Rows, each with roughly how far along a hidden order it lies (0 to 12)
(in the rows, 100 means zero)
[ 92 102  77  88 136  99 101 105  98 100 100 108  88  84  83  90  84 103
 103 115 117 122 104  95  79  98 109 122 113  85 100 108 103 114  81  85
 105  84  72 108 116 141 104 122  13 108  94 105 103 148 114  86  81  86
 100]
8
[107 101 106 128  73 103 108 143  90  92 100 104 126 106 122 108 103 101
 115 101  76  76  82 106  85  76 105 105  79  83 123 100 105 102 111 114
  88 125 134 100 105  93  81  74 160  87 101 102  70  95  65  93  82 116
  86]
6
[114 104  83 128  90 111 109 142  90 113  84 110 116 120  95  98 121 102
 121 104  89  82  67  87  97  83  94  77  73  80 155 119 101 113 105 108
  90 133 137  95 105  85 104  70  87  89 113  91 108  96  86  93  79 117
  60]
12
[ 92  99 123  88  90  98 112 103 113  57 100  87 110  86 122  93  85 101
  61  91  93 104 103 112  69  97 111 166 127 107  42  64 107  80 106  99
  94  79  81 108 101 121  74 113 139  96  79 105  44 128  84 100  77  75
 160]
5
[111 110  85  87  83 115  97 111 125  94  64  97  89 126  85  81 146 123
  73  79 125  93  94  88 105  80  76  92  73  81  78 132 103  90  89 108
  96  96  99  91 102  96 153 109  70  80 108  66 101 109 101 104  72  89
  77]
11
[ 89 101  97  91 122 100 112 106 103  83  99  99 101  82  94  82  76  96
  77 106 101 119  95  88  78 115 109 148 145 103  83  87 105  99  95  88
  99  76  67 106 110 131  89 115  59 108  85 105  80 142 102  94  81  74
 137]
9
[ 91 103  88  87 130 101 105 105 104  92  99 102  91  80  91  83  82 101
  87 107 113 124 100  88  76 106 109 136 128  95  88  99 105 105  89  88
 102  77  63 110 110 141  99 121  27 107  91 104  93 148 110  91  79  77
 118]
9
[ 92  92  82  84 100 107  78  88 110 108 103 119  63 104  92 120 112 122
 120  86 125  97 147 156  80  70 103  89  76  80  91 116  79 115  96 112
 111  95 101 109 108 106 117 130 118  88 128 100  86 116 101 103  92  88
  62]
0
[112 110  88 100  85 106 104 120 103  95  71 110 110 121  92  92 132 112
  99  97 104  89  82 100  99  74  92  84  72  60  98 128 103  95  92  99
  92 113 113  92 121  90 118  85  88  92  97  83  92 101  88  98  72 101
  66]
12
[ 94 100  65  83 119 103  83 101 105 117 103 111  65  94  83 102 102 115
 119  99 133 108 123 116  77  82 105 106  87  80 103 124  96 126  82 102
 111  91  91 111 110 126 124 134  63  94 111 100 101 137 112  91  83  92
  73]
2
[ 92 100  78  73 106  95  80  88 101 100 103 122  67  97  87 114 100 122
 125 101 127 104 142 146  79  63 111 103  78  60  70 119  91 112  82  91
 110  92  91 105 103 116 112 129 112 100  99 107  73 126  98  97  83  90
  64]
0
[ 94  94 124 105  90 100 114 122 104  66 104  87 112  92 131  99  85  99
  81  94  79  96  97 107  75  93 108 150 112 110  72  62 106  86 116 105
  92  92  99 105  92 109  70 102 158  94  89 105  46 117  77  98  84  89
 146]
3
[ 93 100  68  87 132  99  94 104  97 110 102 112  77  90  80  97  88 107
 115 113 126 116 110 103  80  90 107 113 100  82 110 115 100 122  78  89
 109  90  83 108 119 134 113 126  33 105 101 104 108 142 115  86  83  92
  85]
5
[ 98  97 124 111  78 100 110 124 102  68 104  91 118  96 140 107  93 103
  92  94  75  89  94 113  75  86 108 137 100  96  81  75 106  88 118 110
  90  99 107 105  95 102  68  95 187  91  92 105  41 109  69  97  82  95
 126]
3
[ 91  91  97  81  92 111  83  72 114  93 100 123  80 110  97 125 112 119
 110  73 114  93 149 180  86  62 106  87  80  73  73 109  69 104 100 113
 107  95 101 105 119  96 100 122 152  88 125 103  72 104  94 120  97  82
  71]
2
[ 91  95 101 104 112 110 114 116 112  90 101  85  96  87 104  83  83  96
  66  91 100 109  91  81  75 125 100 153 145 133 100  71 104 103 109 110
  98  78  80 110  79 123  95 117  76  94 105  98  88 134 102  96  86  77
 152]
7
[113 109 103 111  68 100 104 132  95  83  91 110 127 107 113 104 115 107
 108 100  87  79  86 112  85  61 107  99  69  58 100 112 105  94 101 105
  88 127 124  98 122  94  88  72 146  89  89 101  67  95  67  94  73 110
  80]
9
[102 100 120 115  70  98 107 132  96  71 102  99 126  97 136 109  98 104
 102  99  74  82  94 116  78  75 110 126  87  82  86  89 107  89 114 111
  89 110 117 101 108 100  70  85 199  90  89 106  40 102  59  96  80 103
 110]
4

New part:
[ 98 101  69 102 113  95 106  92 100 112  83 103 105 105 106 105 100 102
  86 100 104 106 129   1 108 122 135  93 108 102 107  97 112 106 101  87
  87  95 109  98 118 130  96 101  85  94 142  97 119 105 111 118 106 118
  94 116 102 108  98  45 147 102  95 100  92  94 115  97  88  95  97 105
 108 113  99  98 112  96 106 139 104  76  96 112 100  93 111 106  97]
6
[ 91 101 105 114  98  99  79 102  98 118  97 110 105 114  85 104 104 101
 100  96  98  93 110 108 103 128  88 100 102 100  97  92  99  91  86 106
  78 102 112  92 105  94 100  99  98  93  95 106  96 112 101  99 106  87
  98 112  97 100 112  65 121  90  96 101 100  91 104  93  96 102  97 107
 112 100 101  95 114 101  88  98 102 109 105  99  99 103  85  95  98]
10
[ 93 102 106 111  98  99  89  99  97 118 100 108 107 113  91 104 104 101
  93  96  99  99 123  80 102 126  99  96 106 101 100  94 100  95  93  97
  83  98 114  89 112 114  97 100  93  91 116 104  97 112 103 107 108  99
  96 111 100 103 105  58 129  95  94 100  98  91 103  90  91  99  95 107
 111 108 100  95 127 102  94 119 104  93 100 102 100  98  93 101  97]
8
[ 91 108  92 103  99  98  85  96  98 109  99 103 110 115  90 100 103 101
  94  96  96 100 118  75  98 114 116  94 103  99 102 100 106  97  94  99
  82  97 104  97 109 117  97 101  86  94 124 105 105 110 105 107 110 104
  93 116 103 103 110  49 121  90  96  97  95  85 108  94  92  98  99 105
 113 112  99  99 131  95  96 113 101  91 103  95  99  97  82  98  96]
8
[100 106  59  87 121  92 115  88 105 102  80  91 107 105 110 101  98 102
  80 101 104 111 131  24 105 103 162  94 106 102 109 106 118 109 103  88
  93  92  98 112 111 135  97 104  83  98 148  95 121  99 114 133 105 119
  90 119 107 107 101  37 117 103  94  98  81  88 121 101  88  96 102 102
 107 120  96 105 131  89 109 135  99  64  93 105  98  90 100 100  99]
4
[ 97  99  81 100 101  97 106  95  95 117  91 104 103 113 100 105 100 100
  91  99 100 102 122  48 111 137 115  96 102 101 103  96 102  98  98  94
  77  98 102  93 109 113 100 100  88  95 131 101 107 106 108 111 108 104
  93 109  99 106 111  50 129  93  98 101  91  94 104  89  93  99  99 105
 108 101  98  98 126  98  98 123 103  89 104 107  96  98 103 106  97]
8
[ 95 100  86  97  99  95 103  97  95 118  95 103 104 116 100 104 101 100
  92  98  99 102 113  56 108 133 113  96 101 101 101  98 107  99  94  94
  75  97  98  96 114 110 101 101  88  96 126 102 104 104 108 106 109  97
  92 113  98 105 113  46 121  88  98 100  94  91  99  83  87  99 101 104
 110 103  98  98 129  97  96 113 101  90 106 104  95  98  94 104  98]
8
[ 98 104  67  94 114  93 115  94 100 108  97  95 107 106 104 103  99 101
  83 100 102 105 145  21 105 115 147  94 105 101 106 102 114 106 100  89
  83  94  99 108 112 131  97 103  83  97 145  97 120 102 113 124 106 115
  92 117 105 106 103  43 125  99  95  98  89  89 115  94  85  96 101 103
 107 116  97 102 140  93 108 138 101  80  97 103  98  93 100 104  96]
5
[105 105  48  89 143  89 127  86 114  85  66  88 106  85 116 105  95 105
  73 103 115 115 144   0 106  83 200  98 116 105 119 102 132 118 111  76
 103  92 109 124 111 159  96 106  92 100 131  85 143  93 118 157  98 137
  93 127 112 108  87   9 113 121  89  99  75  95 129 120  89  94 100 100
 104 130  95 106 122  85 120 163  97  55  75 111 106  86 119  99 100]
1
[ 89  96 128 128  84 104  64 110  92 126 124 119 101 125  72 106 107 100
 123  94  98  83  84 190 101 142  32 105  99 100  85  84  79  79  87 113
  69 108 116  75 102  81 104  94 114  91  67 112  68 119  91  82 102  69
 104  95  87  96 117  94 114  82  98 104 108  97  84  92 102 106  93 109
 115  87 102  91  98 109  77  68 105 130 111  98  99 112  82  94  98]
12
[108 107  43  77 144  84 134  83 116  78  64  76 106  89 118 103  92 104
  71 105 113 115 136  45 109  73 200 100 107 104 120 112 136 116 110  78
  98  83  91 128 105 162 100 108  90 106 143  86 151  85 123 156  96 136
  89 129 106 109  97  32  90 108  90  98  78  88 132 120  89  96 110  98
 103 123  91 112 122  81 120 136  93  45  79 107 102  84 107  94 102]
0
[104 100  54  83 121  90 131  88 103 103  75  90 101 101 117 106  94 101
  78 102 107 110 133   0 115 116 156  96 102 103 112 105 118 114 106  81
  84  90  92 112 109 127 103 104  86 102 153  92 130  90 119 134 104 118
  89 120 104 109 105  27 108  99  96 100  85  95 116  96  87  97 107 101
 103 107  94 107 132  88 110 141  97  66  93 112  95  91 112 107 100]
3

Next part:
[104 101  86  83 107  89  88  93 126 104  97  94  99 113  92 112 104  99
  96 105 115  92  87 104 110 104  73 118  78]
2
[117 100 106  91 103  93 111 100 112 106  94 101 102 119  96 105  99  79
 101 103  93  90 101 102 100  94  92 120  98]
0
[113 108 110  99 111  93 110  93 136 105  93 104 108  99 106  88 100  71
 102  98  94  89  93 110  93  95  72  97 100]
1
[ 99 110  97  92 107  99 102  90 107 104 103  97 103 115 100 105  98  78
 100 103 104  81  94 110 107  98  70 112  85]
0
[109  98 100  90  99  91  89  90 166 110  79 108 105  77  98  87 107 103
  99 102 102  97  98 101  86 126  75  80  82]
10
[116  95 100  86 105  89 100  97 131 106  85 101 101  97  91 102 105 102
  99 103 104 104  97  98  96 110  83 113  82]
5
[102 105 100  91 104  91 109  87  88 100  97 106 105  95 103  93  96  85
 106 101 104 101  99 112  89  89  41 104  80]
0
[111 102 107  95 108  89 116  94 104 103  92 108 107  94 101  90  98  81
 106 100  97 105 100 109  89  89  59 107  91]
0
[122  93 100  90 105  87 100  97 152 110  83 104 102  94  95  97 107  96
  99 103 102 104  95  99  93 111  87 105  89]
6
[ 93 107  75  82 108  88  73  87 120  99 107  87  97 129  93 119 104  96
  93 106 124  79  77 109 123 103  63 123  70]
0
[110 114 118 101 104 108 115  95 111 108  99 102 108 114 105  97  96  60
 103 101  86  72 102 109  98  96  87 103 109]
0
[112 104 101  96 110  80 115  88 111 102  91 112 110  84 108  80  99  79
 107  96 100 107  94 115  80  85  36  92  88]
0
[ 94 108  86 102 107  93  80  91 123  95 104  86  98 125  91 116 101  97
  95 105 120  80  83 103 113 103  73 118  81]
0
[114  99 108  90 104  88 109  98 108 101  90 104 104 107  94 100  99  89
 104 102  99 102 102 100  87  92  73 111  94]
0
[116  97 107  88 105  90 100  99 144 107  84 101 101  94  90 103 104  89
 101 103 101 102  99  95  90 111  88 106  88]
5
[112 111 118 100 106  81  88 101 183  87  91  85 105 115  93  90  99  86
 101  95 102  80  84  93  77  99 100  82 124]
1
[112 113 119  99 109 100 107  97 146 101  94  98 107 107 102  91  98  71
 102  99  91  79  92 103  91  99  87  97 111]
1
[111 114 123 102 110  89  93 102 184  87  94  84 106 109  94  88  98  81
 101  94  99  80  80  94  79  98  93  84 125]
0
[110 111 121 103 110  88  91  98 187  89  91  86 105 102  94  88 101  88
 100  95 101  86  88  94  79  99  92  82 118]
2
[106 104 102  94 106  87 119  87  93 102  93 113 110  83 107  83  96  80
 108  98 100 108 100 115  81  86  32  96  83]
0
[103  98  97  88  88  92  86  91 162 103  82 102 103  99  93  96 104  96
  98 104 105  84 107  95  83 124  72  80  95]
9
[113  95  99  91 100  88  90  91 169 109  79 107 103  77  96  89 108  99
  98 102 103  98  97 100  90 124  80  86  86]
10
[126 103 104  99 115  85 119  95 131 112  93 110 109 109 110  91 104  63
 101  98  92 100  88 115 100  87  66 112  96]
0
[108 104 103  95 108  84 119  85  96 102  94 116 110  83 108  81  97  77
 109  98 100 110 100 115  80  86  31  95  85]
0
[108  91  83  85  85  77  86  95 176  97  83  99 103 129  94  99 106  94
  97 102 110  79  98  97  86 105  94  85 107]
5
[113 102  98  96 100  86 106  95 139 102  93 103 106 122 104  94 101  70
 101 100  98  83  96 108  90  91  85  98 108]
1
[106 113 116  99 110  89  94 101 160  90  94  89 104 110  93  92  99  87
 102  97 104  84  84  93  83  97  87  92 119]
0
[113  94  94  89  98  92  89  88 168 115  75 111 103  81  96  89 110 103
  98 104 104 101 103 100  91 131  75  82  78]
12
[100 105  88  88 102  85  80  94 148  93  99  87 100 131  92 108 102  92
  95 102 117  76  83 102 101  99  84 104  96]
0
[118 108 117 100 113  85  96 105 175  92  91  88 104 109  92  91 100  87
 101  96 100  90  78  95  91  96  85  95 115]
0
[107 117 125 103 110  90  90 102 181  86  93  81 105 112  92  91  97  87
 102  95 102  79  81  92  79  98  95  83 122]
0
[126  88 107  86 110  82 115 103 107 109  87 105 101 102  91 107 102  97
 103 104 100 118 102  99  97  95  80 131  78]
1
[ 95 108  91  88 109  88  84  93 129  97 101  90 100 118  94 109 102  93
  97 103 116  87  82 106 108 101  66 113  84]
0
[113  94  92  90  95  83  90  95 167 102  82 102 103 108  94  96 106  94
  97 102 108  90  95  99  88 111  92  90  98]
6
[113  96  94  90  99  92  90  86 170 114  77 111 104  71  99  87 110 100
  98 103 103 100 101 103  91 129  70  80  78]
12
[114 112 118 102 110  98 107  97 143 103  94  97 108 110 103  92  99  65
 102  98  90  78  88 105  94  95  88 101 113]
0
[108 109 102  95 108  99 104  93 114 106  97 100 105 119 103 104 100  69
  99 102  97  78  92 111 108  96  78 113  97]
0
[114 108 109  98 107 100 113  96 120 110  98 104 107 117 105  98  99  64
 101 101  89  81  96 111 103  93  84 112 103]
0
[115 109 110 100 108 100 113  94 136 107  94 105 109 108 108  91  99  65
 102  99  90  85  93 110  95  95  77 101 105]
1
[116  97  97  93 103  88  88  90 194 110  78 107 105  75  99  86 110  98
  97 101 106  99  91 102  87 125  77  80  87]
11
[ 98 110 115  97 102  98 116  88  87  97  99 106 108  89 100  86  91  86
 110  99  97 100 110 106  73  90  37  90  91]
0
[115  94  92  91 100  81  86  87 192 107  78 106 104  87  99  85 111  94
  96 100 106  96  89 101  91 119  81  82  89]
9
[117  89 106  86 107  86 114 103 102 108  86 103 100 104  88 109 102 107
 103 105 100 115 104  97  95  96  88 130  80]
1
[105 105  97  92 107  83  92  93 142  96  96  94 104 115  97  98 101  89
  99  99 109  88  84 104  94  94  69  99  96]
0
[108 100  93  91 105  86 101  86 124 106  90 109 106  87 102  89 103  90
 101 101 106 102  94 112  90 106  49  98  79]
4
